Each row has a name. After each piece below comes the name of the row it's from, unless a question asks for something else. Each question is about the rows just above it.

[179  64 115 142 107 143]  (93)
[142 153 147 153 143 153]  (115)
[143  63  93 129 113 171]  (56)
The value that (115) holds more than once:
[153]
The one value in (93) and (56):
[143]
The row with [142 153 147 153 143 153] is
(115)
(115) without one entry, shuffled: [153 143 153 153 147]. Gone:
[142]

[123 149 186 177 144 103 163 123 137 161 157 107  43  95 124 103 112 135
 121] -> (62)
[123 149 186 177 144 103 163 123 137 161 157 107  43 125 124 103 112 135
 121] -> (95)
[ 95 123 103 112 135 121 110 128 125 116 117 137 166 142 129 139 136 124
 131] -> (113)
[118 129 131  62 124 123 136 161 119  69  83 159 153 151 145 145 121 138
 123] -> (2)
Which row holds [121 135 112 103 124 125] read backwards?
(95)
find: [118 129 131  62 124 123 136 161 119  69  83 159 153 151 145 145 121 138
 123]
(2)

[105 136  80 147 118 121  76 151 177 105 128 114 125  82 113  82 103 206
 113 113 133 127 127] -> (29)
[145 155 103 146 144 159  71 172 201 109 127  94 120 115 119 108 106 178
 176 100 129 100 143] -> (84)
[134 136  80 143 136 151  82 157 166 155 126 103  78  97 113 119 104 177
 174 132 111 101 157] -> (63)
The value that (84) holds more than once:
[100]
[145 155 103 146 144 159  71 172 201 109 127  94 120 115 119 108 106 178
 176 100 129 100 143] is in which row?
(84)
Which row holds this, read backwards? [125 114 128 105 177 151  76 121 118]
(29)

[154 156 132 142 161 109 158 117 132 110 107 126 134 124 145 126 124 129
 108 106 150 141  86  81 112 138  98 146 133 122 152 116 128]  (155)
[154 128 141 102 150 147 128 110 152 102 168 120 130 128 128 129 139 132
 122  83 179 142  71  90  76 118  87 161 136 119 184  98 113]  (97)
[132 123 132 119 128 139 121 124 140 109 143 125 125 133 125 121 134 124
 106 114 119 111 119 118 153 136 134 122 136 131 138 135 120]  (122)
[154 128 141 102 150 147 128 110 152 102 168 120 130 128 128 129 139 132
  77  75 122  85  91 104 173 140 134 122 150 134 175 136  98]  (72)
[171 140 144  94 170 143 145 103 142 116 176 119 139 119 135 144 138 146
  71  52 135  76  75 102 166 133 130 128 156 134 200 129  84]  (15)
[137 126 133 117 134 138 124 121 140 115 146 124 128 130 126 126 134 128
 105 107 123 108 115 119 151 134 133 124 137 131 145 134 116]  (96)
[137 140 125 149 144 106 151 127 121 126  95 130 131 125 141 126 120 126
 133 133 147 156 111 101  98 132 102 144 123 121 127 115 140]  (16)
[161 149 137  91 163 132 158 113 102 179 174 124 150 102 135 175 128 169
 121  71 147  86 109 155 125 102 139 132 144 134 191 119  84]  (74)
[170 154 139  88 173 130 166 109  99 182 176 124 153  98 139 180 127 175
 116  60 153  84  99 151 122 100 135 136 147 134 202 116  79]  (101)
Which row holds [140 121 124] read backwards?
(96)
[ 86 147  71 121 169 128 175 135 102] is which row, read backwards?
(74)
[150 106 108 129 124 126 145 124 134 126 107 110] is which row, read backwards?
(155)
The row with [137 140 125 149 144 106 151 127 121 126  95 130 131 125 141 126 120 126
 133 133 147 156 111 101  98 132 102 144 123 121 127 115 140] is
(16)
Which row holds this, read backwards? [115 108 123 107 105]
(96)

[ 80  80 128  75] = (48)
[ 63  63 130 130] = (5)
[ 88  88 128 131] = (13)
[ 75  75 130 123] = (28)
[128 128 128 128] = (50)
Which value is in both (28) and (48)?
[75]
Which value appears more than once in (50)?
[128]
Which row holds [128  88  88] read backwards?
(13)

[166 153 187 127  78 189 144 153 145 103 175  98 110 162 147 128 111 142
 142 144 138 110 147  85 127 166 120 175 165 155 148 134  83 181 150 130
 135 138 124 135 142 105 195 128 118 115 127 137 129 183 101]  (133)
[ 96  80 143  92 121 160 100 188 153 106 133  87 116  95 106 131 107 125
 166 170 111 141 147 130 136  80 128  90 115 167  68 115  88 148  92 125
 129  91 125 153 126 117 139 122 151 147 151 115 134 157 144]  (82)
[166 153 187 127  78 189 144 153 145 103 175  98 110 162 147 128 111 142
 142 144 138 110 147  85 127 166 120 175 165 155 148 134  83 181 150 127
 135 138 124 135 142 105 195 128 118 115 127 137 129 183 101]  (147)
[108  87 132  88 122 149  99 191 149  99 121 123 125  98  89 133 109 123
 146 168 104 134 147 148 145  70 129  92 124 159  63 122  88 129  92 123
 127  94 126 155 132 123 133 124 151 157 139 120 130 148 144]  (104)
[ 96  80 143  92 121 141 100 188 153 141 133  87 116  95 106 131 107 125
 166 170 111 141 147 130 136  80 128  90 132 167  68 115  88 148  92 125
 129  91 125 153 126 117 139 122 151 147 151 126 134 157 144]  (31)
[123 132 155 126  94 127 123  92 129] is which row, read backwards?
(104)
find: [108  87 132  88 122 149  99 191 149  99 121 123 125  98  89 133 109 123
 146 168 104 134 147 148 145  70 129  92 124 159  63 122  88 129  92 123
 127  94 126 155 132 123 133 124 151 157 139 120 130 148 144]
(104)
find: [166 153 187 127  78 189 144 153 145 103 175  98 110 162 147 128 111 142
 142 144 138 110 147  85 127 166 120 175 165 155 148 134  83 181 150 127
 135 138 124 135 142 105 195 128 118 115 127 137 129 183 101]
(147)

[132  96 125  87 101 132 122  95 141 107 156 126 138 123 112 126 163 130
 147  99 172 115 121 139 177 118 143 173 156 153 119 130 138 112] -> (120)
[138 121 136 113 120 138 141 123 138 135 133 132 124 142 128 133 138 114
 138 115 146 113 123 151 134 144 120 142 144 138  92 137 129 120] -> (47)
[127 132 128 131 113 134 123 113 132 146 114 135 120 132 127 119 117 126
 122 130 107 115 131 133 114 146 113 113 130 135 122 126 123 123] -> (61)
[127 132 128 131 139 134 123 125 132 146 114 135 120 132 127 119 117 126
 122 130 107 115 131 133 114 146 113 126 130 135 115 146 111 104] -> (112)
find: [138 121 136 113 120 138 141 123 138 135 133 132 124 142 128 133 138 114
 138 115 146 113 123 151 134 144 120 142 144 138  92 137 129 120]
(47)
find: [127 132 128 131 113 134 123 113 132 146 114 135 120 132 127 119 117 126
 122 130 107 115 131 133 114 146 113 113 130 135 122 126 123 123]
(61)

[132 145 120 164 117 144  92 159 114 106 156 125 127 105 157 116 135 135
  62 152 140 106 132 124] : (90)
[145 120 165 117 130 148  97 131 151  80 138 117 148 117 145 168 165 109
 137  96 167 102 131 136] : (186)
[136 123 138 141 128 140 135 128 151  80 143 113 144 116 145 158 163 106
 127 105 168  88 126 148] : (91)
[136 123 138 141 128 140  86 136 151  80 143 113 144 119 142 152 166 101
 131  95 157  96 128 148] : (182)
[127 170 167 139 126 178 129 128 124  96 137 130 147 116 159 167 146 137
 127 107 142 148 154  96] : (6)
[129 129 150 135 167 148  97 131 151  80 138 117 148 117 145 168 165 109
 137  96 167 102 131 136] : (92)
[139  87 115 119 117  60 128 135 122 149 128 128 114 145  85 115 109 112
 170 142 125 113 113 153] : (117)
[134 110 121  88 160 128  83 133 135 114 160 144 129 132 122  75 136 100
 115 123  99 113 127 178] : (88)
[130 128 130 121 115  99 175 132  95 171 126 143 113 142 105 111  87 139
 157 153  96 166 149 118] : (114)
find: [139  87 115 119 117  60 128 135 122 149 128 128 114 145  85 115 109 112
 170 142 125 113 113 153]
(117)
Which row holds [117 164 120 145] read backwards?
(90)
The value that (91) holds more than once:
[128]
[142 119 144 113 143  80 151] is which row, read backwards?
(182)
Which row holds [ 95 131] read backwards?
(182)

